Here is a tiny trained network, its code and every weight. The questions are about switching its units off for an input and a target symbol, where a switched-off unit gives its printed mean instead of its output.

import numpy as np


def w(rows, s, z=0):
    codes = np.array(rows[::2]) - 128.0
    scale = np.full(codes.shape[1], s)
    scale[-1] = z or s
    return codes * scale


def norm(h):
    return h / np.sqrt((h * h).mean(-1, keepdims=True) + 1e-5)


def softmax(a):
    e = np.exp(a - a.max(-1, keepdims=True))
    return e / e.sum(-1, keepdims=True)


def log_softmax(a):
    a = a - a.max(-1, keepdims=True)
    return a - np.log(np.exp(a).sum(-1, keepdims=True))


def net(x, mask):
    ids = ['αγδμσφψ'.index(c) for c in x.split()]
    T = len(ids)
    res = E[ids] + P[:T]
    u = 0
    for l in range(3):
        r = norm(res)
        for j in range(2):
            rows = slice(2 * j, 2 * j + 2)
            q, k, v = (r @ M[l][rows].T for M in (Q, K, V))
            z = softmax(np.where(np.tri(T) > 0, q @ k.T / 2**0.5, -1e9)) @ v
            o = O[l][rows]
            res = res + np.where(mask[u + j], z, o[:, -1]) @ o[:, :-1]
        u += 2
    return log_softmax(norm(res)[-1] @ U[:, :-1].T + U[:, -1])


Q, K, V, O = {}, {}, {}, {}
E = w([
[130,178,93,158,103,115,29],'α',
[79,103,103,115,17,116,183],'γ',
[215,114,201,253,6,212,39],'δ',
[53,48,119,142,96,122,63],'μ',
[99,201,169,114,106,174,130],'σ',
[165,155,96,175,227,151,72],'φ',
[177,30,67,190,82,104,134],'ψ',
],0.02)
P = w([
[142,107,183,134,216,103,106],'0',
[34,91,162,165,26,157,111],'1',
[123,191,98,74,73,60,37],'2',
[252,60,125,17,155,162,149],'3',
[6,103,134,146,15,146,123],'4',
[117,177,83,222,131,30,104],'5',
],0.019)
Q[0] = w([
[10,156,200,130,133,180,197],'0.h0',
[126,227,187,170,177,127,137],'0.h0',
[36,148,128,254,202,142,219],'0.h1',
[105,128,122,164,113,129,146],'0.h1',
],0.014)
K[0] = w([
[49,193,150,63,106,172,122],'0.h0',
[148,180,199,122,166,140,137],'0.h0',
[70,164,128,250,133,106,161],'0.h1',
[136,133,133,158,107,114,140],'0.h1',
],0.019)
V[0] = w([
[127,155,202,45,145,200,122],'0.h0',
[175,109,88,144,88,213,96],'0.h0',
[170,225,56,128,191,156,254],'0.h1',
[198,89,246,67,242,61,91],'0.h1',
],0.0086)
O[0] = w([
[131,162,150,249,176,95,111,103],'0.h0',
[116,142,63,106,150,135,158,155],'0.h0',
[97,40,168,115,72,89,78,1],'0.h1',
[84,134,67,140,8,201,168,102],'0.h1',
],0.012,0.0089)
Q[1] = w([
[249,85,5,113,94,99,36],'1.h0',
[176,95,74,187,110,179,119],'1.h0',
[70,150,110,126,94,64,208],'1.h1',
[60,197,144,106,169,71,66],'1.h1',
],0.014)
K[1] = w([
[143,30,71,32,96,116,225],'1.h0',
[186,58,54,142,128,180,97],'1.h0',
[4,150,121,89,120,130,164],'1.h1',
[62,180,234,148,159,127,80],'1.h1',
],0.014)
V[1] = w([
[170,140,110,130,141,22,111],'1.h0',
[71,181,198,199,147,151,22],'1.h0',
[118,76,100,15,181,186,196],'1.h1',
[151,167,189,49,102,254,67],'1.h1',
],0.0083)
O[1] = w([
[84,117,110,135,97,167,115,11],'1.h0',
[167,48,146,92,133,166,128,88],'1.h0',
[170,70,179,192,133,155,146,26],'1.h1',
[68,151,91,250,131,141,120,253],'1.h1',
],0.014,0.0032)
Q[2] = w([
[6,90,98,150,163,86,141],'2.h0',
[165,69,24,196,113,109,140],'2.h0',
[96,135,133,40,127,118,168],'2.h1',
[66,147,165,147,139,112,146],'2.h1',
],0.021)
K[2] = w([
[44,176,45,147,148,2,143],'2.h0',
[197,79,36,229,113,37,142],'2.h0',
[94,124,165,12,159,96,123],'2.h1',
[42,210,169,156,179,138,126],'2.h1',
],0.015)
V[2] = w([
[206,145,132,249,88,109,168],'2.h0',
[97,101,85,101,92,55,94],'2.h0',
[164,167,118,61,40,167,104],'2.h1',
[126,95,134,150,188,89,2],'2.h1',
],0.0092)
O[2] = w([
[42,119,208,8,182,49,79,253],'2.h0',
[136,205,119,152,125,214,50,39],'2.h0',
[177,48,185,171,159,36,144,183],'2.h1',
[2,145,140,107,163,62,197,25],'2.h1',
],0.0086,0.0048)
U = w([
[98,173,41,122,89,135,86,150],'α',
[93,137,150,90,172,22,122,148],'γ',
[182,106,157,182,245,106,55,2],'δ',
[105,124,110,152,178,145,218,141],'μ',
[73,87,187,192,87,120,90,70],'σ',
[42,22,92,107,170,152,64,139],'φ',
[182,81,107,78,97,143,145,235],'ψ',
],0.013,0.0035)

Each question gives the input, a string of symbols that net reads in full, and the target symbol t.
The units are the heads (2 rows each of Q, K, V and O). Each row of codes is followed by its name. A weight is (code - 128) times the scale printed after its matrix; where a second scale follows, it is the last column's (O and U).
mask holds one flag per head, layer by layer. A switched-off head (its flag False) gives its mean, the last column of its rows in O, instead of its output. The means were averaged over made-up inputs and are rounded, as every weight is.
A unit's drop is (log p(t) with every unit on - log p(t) with that unit switched off) / (log p(t) with every unit on - log p(t) with every unit switched off).
The circuit of an input: a set's keep is (log p(t) with only the set's units on - log p(t) with every unit switched off) / (log p(t) with every unit on - log p(t) with every unit switched off). Starting from all 6 units, units are removed one at a time, each time the one whose removal leaves the highest keep (on an exact tie, the one counted first), for as long as the keep stays at least 0.8.
units of the circuit, in order: the units of the circuit, biggest drop first
most important unit: the unit with the biggest drop
heads that matter: for each layer, one digit per head in row order, 1 if its drop is at least 0.15 and else 0, layers parted by /
drop of u: that unit's drop, to one decimal
input ψ σ α σ σ σ, target δ: heads that matter => 11 / 10 / 00
input ψ ψ σ σ ψ δ, target α: most important unit => 0.h1
input δ δ φ σ σ, target μ: heads that matter => 01 / 10 / 10
input ψ δ α α δ μ, target α: heads that matter => 10 / 01 / 10
input δ ψ ψ, target γ: heads that matter => 11 / 11 / 10
input α φ α, target γ: heads that matter => 01 / 11 / 01
input σ α μ σ γ, target ψ: heads that matter => 01 / 00 / 00
input σ σ ψ φ, target ψ: heads that matter => 11 / 00 / 00
input δ μ α φ σ δ, target γ: units of the circuit, in order => 2.h0, 0.h1, 1.h0
input δ φ σ ψ γ, target ψ: units of the circuit, in order => 1.h1, 1.h0
input α μ δ α, target α: heads that matter => 01 / 11 / 00
input α α φ σ σ, target μ: units of the circuit, in order => 0.h1, 2.h0, 1.h0
input δ α α γ γ σ, target α: units of the circuit, in order => 2.h0, 1.h1
input φ μ ψ σ ψ φ, target γ: heads that matter => 01 / 01 / 01
input φ γ σ σ α ψ, target α: units of the circuit, in order => 0.h0, 1.h0
input φ φ α δ σ ψ, target α: most important unit => 1.h0
input μ α α α, target α: heads that matter => 01 / 10 / 00
input γ σ δ ψ σ μ, target α: units of the circuit, in order => 2.h0, 0.h0
input φ α α, target γ: units of the circuit, in order => 1.h0, 2.h1, 0.h0
input δ ψ γ μ μ δ, target γ: heads that matter => 01 / 00 / 10
input σ α σ α ψ, target γ: units of the circuit, in order => 0.h1, 2.h0
input α γ γ α δ σ, target α: units of the circuit, in order => 1.h1, 2.h0, 1.h0
input φ σ σ σ σ δ, target α: most important unit => 1.h1
input φ σ μ γ, target γ: drop of 1.h0 => 1.2
input φ σ σ σ φ, target δ: drop of 0.h1 => 1.7
input μ φ α σ, target σ: drop of 1.h1 => 0.6
